Below are the code and all the weights of a small trained network. Each question names an input and a class and asks about switching units off, where a switched-off unit gives its printed mean instead of its output.

import numpy as np


def w(rows, s, z=0):
    codes = np.array(rows[::2]) - 128.0
    scale = np.full(codes.shape[1], s)
    scale[-1] = z or s
    return codes * scale


def f(y):
    return y / 2 * (1 + np.tanh(0.7978845608 * (y + 0.044715 * y**3)))


def log_softmax(a):
    a = a - a.max(-1, keepdims=True)
    return a - np.log(np.exp(a).sum(-1, keepdims=True))


def net(x, mask):
    res = np.array(x, float).reshape(1, 6) / 4 @ E
    y = f(res @ A[0][:, :-1].T + A[0][:, -1])
    res = res + np.where(mask, y, B[0][:, -1]) @ B[0][:, :-1]
    return log_softmax(res[-1] @ U[:, :-1].T + U[:, -1])


A, B = {}, {}
E = w([
[195,125,186,193],'x0',
[119,51,176,67],'x1',
[192,107,116,48],'x2',
[248,132,97,207],'x3',
[128,229,254,155],'x4',
[159,183,58,13],'x5',
],0.008)
A[0] = w([
[193,131,94,59,92],'n1',
[19,72,107,111,100],'n2',
[151,159,180,87,155],'n3',
[111,135,163,96,46],'n4',
[84,100,85,100,91],'n5',
[128,158,128,156,136],'n6',
[200,49,144,160,100],'n7',
[188,135,104,100,84],'n8',
[106,151,107,176,141],'n9',
[158,182,113,100,71],'n10',
[105,140,90,210,208],'n11',
[131,134,131,113,88],'n12',
[162,133,163,98,126],'n13',
[109,143,162,41,76],'n14',
[99,168,136,147,133],'n15',
[61,130,78,92,79],'n16',
[142,72,149,154,106],'n17',
[146,139,116,134,124],'n18',
[193,108,150,152,2],'n19',
[9,80,105,90,117],'n20',
[126,147,186,60,71],'n21',
[130,147,115,128,85],'n22',
[108,172,148,120,98],'n23',
[82,85,82,87,120],'n24',
[206,113,82,46,79],'n25',
[133,118,117,108,57],'n26',
[205,98,129,141,78],'n27',
[101,92,105,160,130],'n28',
[78,109,132,69,105],'n29',
[72,100,102,72,87],'n30',
[68,195,126,155,123],'n31',
[110,157,172,94,63],'n32',
[151,97,104,79,92],'n33',
[89,67,102,72,103],'n34',
[127,131,151,61,118],'n35',
],0.015,0.0074)
B[0] = w([
[56,215,64,120,220],'n1',
[184,102,182,95,228],'n2',
[21,86,79,137,189],'n3',
[97,97,138,128,140],'n4',
[172,136,122,116,187],'n5',
[130,137,149,161,154],'n6',
[158,56,63,205,199],'n7',
[77,146,76,144,178],'n8',
[145,136,169,133,165],'n9',
[111,114,110,123,162],'n10',
[126,138,205,171,217],'n11',
[120,129,127,109,123],'n12',
[91,97,74,144,159],'n13',
[85,95,137,42,198],'n14',
[114,144,174,152,159],'n15',
[176,131,158,83,196],'n16',
[139,69,100,144,160],'n17',
[110,130,130,148,139],'n18',
[184,112,96,149,154],'n19',
[222,130,196,68,251],'n20',
[59,77,124,111,178],'n21',
[116,124,138,113,124],'n22',
[87,130,168,147,151],'n23',
[214,159,117,94,218],'n24',
[90,254,47,136,242],'n25',
[138,153,119,103,128],'n26',
[152,98,57,192,178],'n27',
[147,108,158,140,163],'n28',
[152,108,199,48,202],'n29',
[181,130,163,49,207],'n30',
[148,124,221,143,183],'n31',
[89,104,147,135,155],'n32',
[158,172,115,123,184],'n33',
[200,165,129,100,220],'n34',
[80,133,123,56,185],'n35',
],0.0085,0.011)
U = w([
[240,125,166,4,90],'0',
[154,123,213,146,254],'1',
[110,147,134,113,240],'2',
[52,33,184,23,31],'3',
[113,254,40,97,84],'4',
[205,61,106,197,51],'5',
[155,176,235,152,131],'6',
],0.0084,0.0075)

Each question gives the input, the list of numbers given to net, and the class t.
The units are the neurons (one row each of A and B). Each row of codes is followed by its name. A weight is (code - 128) times the scale printed after its matrix; where a second scale follows, it is the last column's (A, B and U).
mask holds one flag per neuron, in row order. A switched-off neuron (its flag False) gives its mean, the last column of its row in B, instead of its output. The means were averaged over made-up inputs and are rounded, as every weight is.
A unit's drop is (log p(t) with every unit on - log p(t) with that unit switched off) / (log p(t) with every unit on - log p(t) with every unit switched off).
The circuit of an input: a set's keep is (log p(t) with only the set's units on - log p(t) with every unit switched off) / (log p(t) with every unit on - log p(t) with every unit switched off). Starting from the 12 units with the biggest drops (on a tie, the unit counted first), units are removed one at a time, each time the one whose removal leaves the highest keep (on an exact tie, the one counted first), for as long as the keep stays at least 0.8.
units of the circuit, in order: the units of the circuit, biggest drop first
most important unit: the unit with the biggest drop
top k neurons: the k neurons with the biggest drops, biggest first
drop of u: that unit's drop, to one decimal
input [-2,-1,-8,6,-5,3], class 1: most important unit	n11
input [3,-3,8,-7,-6,7], class 4: top 2 neurons	[n25, n1]
input [-7,-4,-1,6,5,4], class 2: units of the circuit, in order	[n25, n20, n24]
input [1,1,5,-6,2,6], class 3: units of the circuit, in order	[n21, n3]
input [7,-7,4,-7,0,-1], class 1: top 2 neurons	[n25, n1]
input [-6,0,-6,5,-2,1], class 6: top 2 neurons	[n11, n7]
input [-5,-6,8,-3,-6,4], class 4: top 3 neurons	[n25, n1, n8]
input [-3,4,-6,-6,2,-6], class 0: top 2 neurons	[n20, n2]
input [-8,-7,-7,-3,3,5], class 0: top 2 neurons	[n16, n20]
input [5,1,0,3,-2,-4], class 5: drop of n24	0.0
input [-6,-2,5,5,6,-2], class 2: drop of n3	0.1
input [6,-5,7,-7,2,-3], class 3: drop of n25	0.2
input [-6,7,8,8,0,-4], class 4: drop of n25	0.2
input [-4,8,2,6,7,0], class 2: most important unit	n29
